Look-ups in named tables: a row name and a column name give one cell, copied from the table.

pumege.csv
,botonek,tovik,malisiv,detifa,sokomap,zikotu,sovodur,gisu
vure,293,368,69,179,686,622,398,376
rekogof,225,249,-263,-86,640,-681,-108,-243
noluref,-196,354,299,40,266,-17,303,-149

noluref, sovodur -> 303
noluref, gisu -> -149
rekogof, sokomap -> 640
vure, botonek -> 293
vure, sovodur -> 398
noluref, malisiv -> 299
rekogof, zikotu -> -681
vure, detifa -> 179
rekogof, malisiv -> -263
vure, tovik -> 368
rekogof, gisu -> -243
vure, gisu -> 376
noluref, zikotu -> -17
vure, sokomap -> 686
noluref, tovik -> 354
rekogof, botonek -> 225
Which row has the largest detifa? vure

guzi =
         dinete  tuz  damig  razema  pozo  tobopu  mebonu  deminem
tukuriv     162  172    136      57   137     167      58      174
tob         147  146    106      83   123     173      42      165
norama      136  159    127      80   109     186      97      165
mek          88  115    144     201    94     164     209      132
rumobo       64  162    143     173    62     106     213      109

norama, mebonu: 97
tukuriv, razema: 57
mek, pozo: 94
rumobo, deminem: 109
mek, tobopu: 164
norama, pozo: 109
tukuriv, tobopu: 167
mek, dinete: 88
norama, damig: 127
tukuriv, pozo: 137
norama, tuz: 159
norama, razema: 80
tob, tuz: 146
rumobo, tuz: 162
Which row has the largest tuz? tukuriv

mim
cols = gop, mipif, ranidu
reduve: [71, 32, 107]
kepivu: [106, 21, 88]
feso: [119, 157, 125]
lep: [161, 199, 95]

ranidu of feso: 125
ranidu of reduve: 107
mipif of lep: 199
mipif of reduve: 32
gop of kepivu: 106
mipif of kepivu: 21
gop of reduve: 71
gop of feso: 119
ranidu of lep: 95
ranidu of kepivu: 88
gop of lep: 161
mipif of feso: 157
Which row has the largest mipif? lep

lalu
|  | nor | keze | dol | gasasad | dizev |
|---|---|---|---|---|---|
| meko | 0.2 | 0.4 | 0.7 | 0.5 | 0.5 |
| ruzuve | 0.2 | 0.6 | 0.8 | 0.2 | 0.5 |
| namobe | 0.4 | 0.5 | 0.6 | 0.5 | 0.5 |
| dizoz | 0.2 | 0.6 | 0.8 | 0.2 | 0.5 |
| nid | 0.3 | 0.5 | 0.7 | 0.3 | 0.5 |
| gilobug | 0.1 | 0.3 | 0.8 | 0.4 | 0.5 |
| suleriv | 0.2 | 0.6 | 0.9 | 0.4 | 0.5 |
| mutep | 0.0 | 0.3 | 0.9 | 0.3 | 0.5 |
| nufelum | 0.4 | 0.5 | 0.6 | 0.5 | 0.5 |
| basapup | 0.3 | 0.5 | 0.7 | 0.2 | 0.5 |
| bobifom | 0.3 | 0.5 | 0.7 | 0.3 | 0.5 |
| vimeb | 0.4 | 0.5 | 0.6 | 0.5 | 0.5 |
| bod | 0.3 | 0.4 | 0.7 | 0.3 | 0.5 |
| tufesel | 0.3 | 0.6 | 0.7 | 0.4 | 0.5 |

dol of vimeb is 0.6
gasasad of mutep is 0.3
gasasad of bod is 0.3
nor of basapup is 0.3
gasasad of vimeb is 0.5
nor of tufesel is 0.3
dizev of nid is 0.5
dol of namobe is 0.6

Table bub
,sivu,vel
badopo,72445,28268
dise,916,80875
venemar,54383,70708
zel,58237,72161

What is the vel of venemar in bub? 70708
What is the sivu of badopo in bub? 72445
What is the sivu of venemar in bub? 54383
What is the vel of dise in bub? 80875
What is the sivu of dise in bub? 916
What is the vel of badopo in bub? 28268
What is the sivu of zel in bub? 58237
What is the vel of zel in bub? 72161

datar
|  | tasa | ded | tusemek | bude | detedu | lus | sep | fim | lusulu |
|---|---|---|---|---|---|---|---|---|---|
| buso | 57.569 | 46.863 | 0.034 | 16.613 | 58.734 | 61.347 | 53.704 | 35.320 | 34.708 |
| vub | 37.800 | 53.319 | 66.099 | 33.619 | 49.523 | 35.088 | 33.931 | 55.394 | 74.845 |
| kesusi | 46.162 | 42.637 | 24.119 | 46.922 | 41.727 | 41.434 | 74.238 | 20.650 | 28.005 |
| nus | 38.919 | 45.018 | 60.569 | 35.949 | 21.060 | 47.249 | 20.633 | 49.794 | 38.114 |
| nid | 41.758 | 52.922 | 72.856 | 21.562 | 31.141 | 96.313 | 40.058 | 41.271 | 78.081 |
| furufu | 25.323 | 54.104 | 12.042 | 20.696 | 42.336 | 38.300 | 52.133 | 21.610 | 21.775 |
| pufafo | 44.022 | 37.060 | 55.519 | 5.753 | 46.901 | 27.978 | 32.754 | 19.555 | 80.634 |
| foveloz | 44.319 | 26.437 | 31.265 | 21.434 | 36.188 | 44.269 | 41.516 | 57.225 | 83.360 |
| ramefef | 37.485 | 51.213 | 87.798 | 51.687 | 31.837 | 56.264 | 26.302 | 25.297 | 35.273 |
| netozof | 52.674 | 33.298 | 41.756 | 81.115 | 47.438 | 26.456 | 36.369 | 38.813 | 14.809 |
| bikulud | 32.975 | 60.531 | 44.053 | 33.142 | 51.958 | 25.049 | 45.218 | 68.057 | 76.412 |

pufafo, ded => 37.060
netozof, lus => 26.456
nus, detedu => 21.060
ramefef, lusulu => 35.273
foveloz, sep => 41.516
foveloz, lus => 44.269
furufu, lus => 38.300
furufu, tusemek => 12.042

nar =
columns: gupakez, rus
taluk: [43.29, 23.52]
rar: [97.47, 15.24]
fen: [63.45, 21.19]
zug: [47.41, 22.38]
duruvol: [20.45, 27.15]
vazab: [1.49, 26.52]
seb: [9.01, 31.62]
lepulig: [14.49, 24.64]
nof: [58.23, 24.42]

lepulig, rus => 24.64
taluk, gupakez => 43.29
lepulig, gupakez => 14.49
seb, rus => 31.62
vazab, rus => 26.52
fen, gupakez => 63.45
zug, rus => 22.38
nof, gupakez => 58.23
taluk, rus => 23.52
zug, gupakez => 47.41
fen, rus => 21.19
vazab, gupakez => 1.49
duruvol, rus => 27.15
rar, rus => 15.24
nof, rus => 24.42
duruvol, gupakez => 20.45
seb, gupakez => 9.01
rar, gupakez => 97.47

soluko =
	gekil	zakotef	vuse	nube
zaf	83	25	84	38
pep	80	42	65	216
mutim	55	81	106	75

zaf, vuse => 84
pep, vuse => 65
mutim, vuse => 106
zaf, nube => 38
zaf, zakotef => 25
pep, zakotef => 42
mutim, nube => 75
mutim, zakotef => 81
zaf, gekil => 83
mutim, gekil => 55
pep, gekil => 80
pep, nube => 216

gaduru:
,tuf,soverop,bupog,fuf,befemat,ref,toviv,tovamu,bonika,mina
gupan,0.69,0.36,0.37,0.42,0.32,0.40,0.65,0.74,0.56,0.40
luruko,0.07,0.39,0.76,0.34,0.33,0.37,0.60,0.58,0.46,0.34
lini,0.43,0.45,0.45,0.32,0.50,0.36,0.32,0.37,0.40,0.45
bop,0.30,0.41,0.47,0.33,0.41,0.36,0.47,0.11,0.35,0.38
lafit,0.54,0.40,0.21,0.36,0.40,0.37,0.46,0.55,0.38,0.39
mek,0.77,0.29,0.15,0.40,0.26,0.35,0.58,0.11,0.53,0.34
somuget,0.40,0.29,0.40,0.36,0.31,0.39,0.50,0.34,0.45,0.29

somuget, mina: 0.29
mek, bonika: 0.53
luruko, bonika: 0.46
somuget, toviv: 0.50
luruko, mina: 0.34
lini, befemat: 0.50

supep
cols = puza, kebomi, vezopel, kat, fut, meziv, lukarap
gikif: [22213, -57605, -47123, 82048, 42353, -37496, -65947]
fot: [37180, -26291, -83887, 21323, 5534, -92517, -6783]
medero: [-11431, 19434, -45126, -35584, -5322, 17125, -18827]
befan: [-3635, 30219, 34743, -45020, -3599, 47154, -8314]
rus: [-1298, 16682, 31810, -52589, 13292, 44173, 1437]

What is the puza of fot in supep? 37180
What is the kebomi of rus in supep? 16682
What is the kebomi of medero in supep? 19434
What is the fut of befan in supep? -3599
What is the puza of gikif in supep? 22213
What is the meziv of befan in supep? 47154
What is the lukarap of medero in supep? -18827
What is the fut of fot in supep? 5534
What is the lukarap of befan in supep? -8314
What is the kebomi of fot in supep? -26291
What is the vezopel of gikif in supep? -47123
What is the kat of gikif in supep? 82048
What is the meziv of gikif in supep? -37496
What is the meziv of fot in supep? -92517
What is the vezopel of rus in supep? 31810
What is the kebomi of befan in supep? 30219
What is the kat of befan in supep? -45020

dozi =
fields: zekigil, gunip, dib
dedege: [4.96, -1.34, 0.22]
terep: [8.10, -1.38, 2.61]
lan: [0.92, -2.89, -3.26]
bolu: [3.70, 0.83, -3.54]
tuz: [5.22, -5.77, -0.24]

dedege, zekigil: 4.96
terep, zekigil: 8.10
lan, gunip: -2.89
terep, dib: 2.61
bolu, dib: -3.54
bolu, gunip: 0.83
lan, dib: -3.26
tuz, gunip: -5.77
tuz, dib: -0.24
dedege, dib: 0.22
bolu, zekigil: 3.70
dedege, gunip: -1.34
lan, zekigil: 0.92

lazu
|  | mano | niv | dulubir |
|---|---|---|---|
| dip | 94.8 | 44.1 | 35.4 |
| gedu | 93.2 | 47.8 | 93.0 |
| vubep | 91.0 | 46.0 | 93.9 |
| dipa | 75.3 | 28.9 | 33.6 |
| ger | 87.6 | 43.5 | 95.7 |
| peno | 67.1 | 23.4 | 38.9 |
| zade | 58.8 | 20.4 | 80.1 |
| megasi | 70.0 | 25.0 | 36.8 |
| subo | 59.2 | 18.1 | 51.2 |
| gutiba | 57.8 | 17.6 | 55.5 |
| zin | 78.6 | 31.4 | 32.7 |
| tuk | 58.9 | 19.8 | 80.1 |

niv of zin: 31.4
mano of megasi: 70.0
dulubir of zade: 80.1
mano of dip: 94.8
niv of peno: 23.4
niv of megasi: 25.0
dulubir of subo: 51.2
niv of zade: 20.4
dulubir of tuk: 80.1
dulubir of gedu: 93.0
dulubir of peno: 38.9
dulubir of dip: 35.4
Row with the largest dulubir: ger

